grid =
[[-20.9  10.7 -21.4   5.6 -20.4 -19.9  17.7   2.4   7.6]
 [-19.7 -48.0 -19.4 -49.9 -20.0 -14.3 -41.9 -51.1 -49.6]]
Counting starts at 1.
Give the entry just right of -21.4.
A: 5.6
The entry just left of the largest entry -> -19.9
The top-left entry -> -20.9
The minimum -> -51.1
The entry just left of the smallest entry: -41.9
Give the entry at row 2, column 1.
A: -19.7
Give the top entry of the column that holds the largest entry.
A: 17.7
Give the entry just right of the largest entry.
A: 2.4
The top-right entry is 7.6
Give the entry at row 1, column 2.
A: 10.7
Give the entry just left of -14.3.
A: -20.0
Give the entry at row 1, column 3.
A: -21.4
The bottom-right entry -> -49.6

Questions about the table below.
1) Find the entry just right of the smallest entry.
2) Find the smallest entry in the first column.
3) Find the maximum.
4) Find the first entry of the largest entry's row.
5) Find the minimum.
6) Find the bottom-right entry.
7) Find the entry in the bottom-left corner.
8) Find the last entry of the largest entry's row.
[[-37.6, 43.2, 12.1, -46.2, 40.0, -3.0],
 [-47.5, -4.0, 38.1, -40.0, 37.0, -38.8],
 [-9.0, -45.7, -1.9, 35.5, -29.6, 17.5],
 [23.4, 16.9, 42.6, 46.6, 50.0, -37.6],
 [38.3, 38.4, 22.3, 43.8, 7.1, -45.4],
 [43.3, 46.8, 20.2, -48.2, 29.6, 13.6],
 [-32.4, 40.2, -45.4, -14.2, 40.1, -32.0],
 [-42.4, -37.7, -46.0, -42.2, -41.0, -6.3],
 [42.4, 43.9, -1.6, 42.7, -36.1, -15.7],
 [37.7, 1.1, -8.3, -45.3, 43.3, 42.9],
 [40.0, 42.3, 13.8, 44.2, 26.1, 9.8]]
1) 29.6
2) -47.5
3) 50.0
4) 23.4
5) -48.2
6) 9.8
7) 40.0
8) -37.6

x =
-45.0	-40.2	-9.0	25.2	-40.2	-42.3	-35.7	41.3	3.5	-37.0	-41.9	-8.1	13.8
-2.7	-39.7	47.0	39.0	-35.9	6.3	5.6	46.1	27.4	24.7	-4.2	23.1	37.9
16.7	39.2	40.4	45.0	44.3	-29.1	-35.5	16.0	39.5	43.0	13.0	39.8	-29.6
36.7	3.2	-8.0	-6.6	8.8	43.6	41.7	11.9	-37.3	-41.4	37.1	-39.1	47.2
-42.2	-40.9	25.3	45.9	-44.7	-41.0	-34.4	44.1	35.0	-21.3	-42.5	19.3	-42.9
4.5	-39.2	-29.8	-20.7	-44.6	42.3	35.7	12.0	-40.2	-41.4	5.6	-41.3	38.1
The entry directly above -39.2 -> -40.9
Which number is the first entry in reading order?
A: -45.0
The bottom-right entry is 38.1
The largest entry in the first row: 41.3
Which number is the fourth entry, reading row by row?
A: 25.2
Which number is the second entry on the main diagonal?
A: -39.7
Which number is the second largest entry?
A: 47.0
Which number is the bottom-left entry?
A: 4.5
Which number is the entry just right of -40.9?
A: 25.3
The third-last entry, reading row by row: 5.6
The top entry of the column that holds the largest entry: 13.8
Which number is the entry directly below the largest entry?
A: -42.9
Which number is the fifth entry, reading row by row?
A: -40.2
The 3rd entry in reading order is -9.0
Which number is the 2nd entry, reading row by row?
A: -40.2
Which number is the entry just left of 47.2?
A: -39.1
Which number is the entry directly above 16.0?
A: 46.1
The largest entry in the last row: 42.3
Which number is the entry just left of 42.3?
A: -44.6
The entry directly above 4.5 is -42.2
The third entry on the diagonal from the top-right corner: 13.0
Which number is the entry directly above the largest entry?
A: -29.6
The entry just left of 37.9 is 23.1
Which number is the entry directly below -35.5?
A: 41.7
The largest entry in the last column is 47.2
The entry directly above -35.5: 5.6
The entry directly above 8.8: 44.3
Which number is the entry directly below 24.7?
A: 43.0
The entry just right of -6.6 -> 8.8
Which number is the entry directly below -6.6?
A: 45.9

[[ -1.7  -9.0   4.3   4.2  14.7  12.8  20.7   9.1  22.8  12.0  -8.8]
 [  4.6   4.0  -1.1  15.7  11.2  -6.2   0.1  -3.6 -20.9  16.4   5.4]
 [ 14.1  21.1  10.0   6.9  -6.8   1.6  -6.4   8.9 -15.8  -0.3  21.2]
 [ -0.4 -11.5  -1.1  15.9  17.3  -4.1  11.0  -4.4  -6.3  18.0  -8.1]
 [ 13.9  25.1  14.0   1.9  -5.9  13.2  -1.8  10.8  18.4  -4.2  23.3]
 [ 13.0  19.8   9.8   6.1  -7.8   1.7  -5.9   5.4 -13.3  -0.3  22.3]
 [  2.3  -2.8  -1.1  15.0  13.5  -6.4   2.7  -4.8 -16.4  16.4   2.3]
 [  9.0  15.7   5.5  13.6  -4.8  -2.3  -4.7  -1.1 -19.1   4.8  17.0]]
The entry just left of 21.1 is 14.1
Give the first entry on the diagonal from the top-right corner.
A: -8.8
The largest entry in the last row is 17.0
The first entry in the row that holds the smallest entry -> 4.6
The first entry in reading order: -1.7
Give the smallest entry in the last row.
A: -19.1
Give the entry directly below the largest entry.
A: 19.8
The bottom-left entry -> 9.0
The entry directly below the smallest entry -> -15.8
The fifth entry in reading order is 14.7
The entry just right of 1.9: -5.9
Give the top entry of the column that holds the smallest entry.
A: 22.8
The entry just left of the smallest entry is -3.6
Give the fifth entry from the end, reading row by row.
A: -4.7
Give the entry just left of the largest entry.
A: 13.9
The entry just right of 1.6 -> -6.4
Give the entry directly below 14.7.
A: 11.2
Give the 2nd entry from the end, reading row by row.
A: 4.8
The smallest entry is -20.9
Give the smallest entry in the first row.
A: -9.0
The entry just right of the largest entry: 14.0
Give the third entry, reading row by row.
A: 4.3
The entry just right of 19.8: 9.8
The entry just right of -7.8: 1.7
Give the entry just right of the smallest entry.
A: 16.4
The 2nd entry on the main diagonal: 4.0
The largest entry is 25.1
Give the entry just left of -4.4.
A: 11.0
The last entry of the largest entry's row is 23.3

Read these off the row that follows.
1) Which number is the entry just right of the largest entry?
2) Which number is the entry just left of 0.03?
[-0.15  0.07  0.15  0.03 -0.03]
1) 0.03
2) 0.15
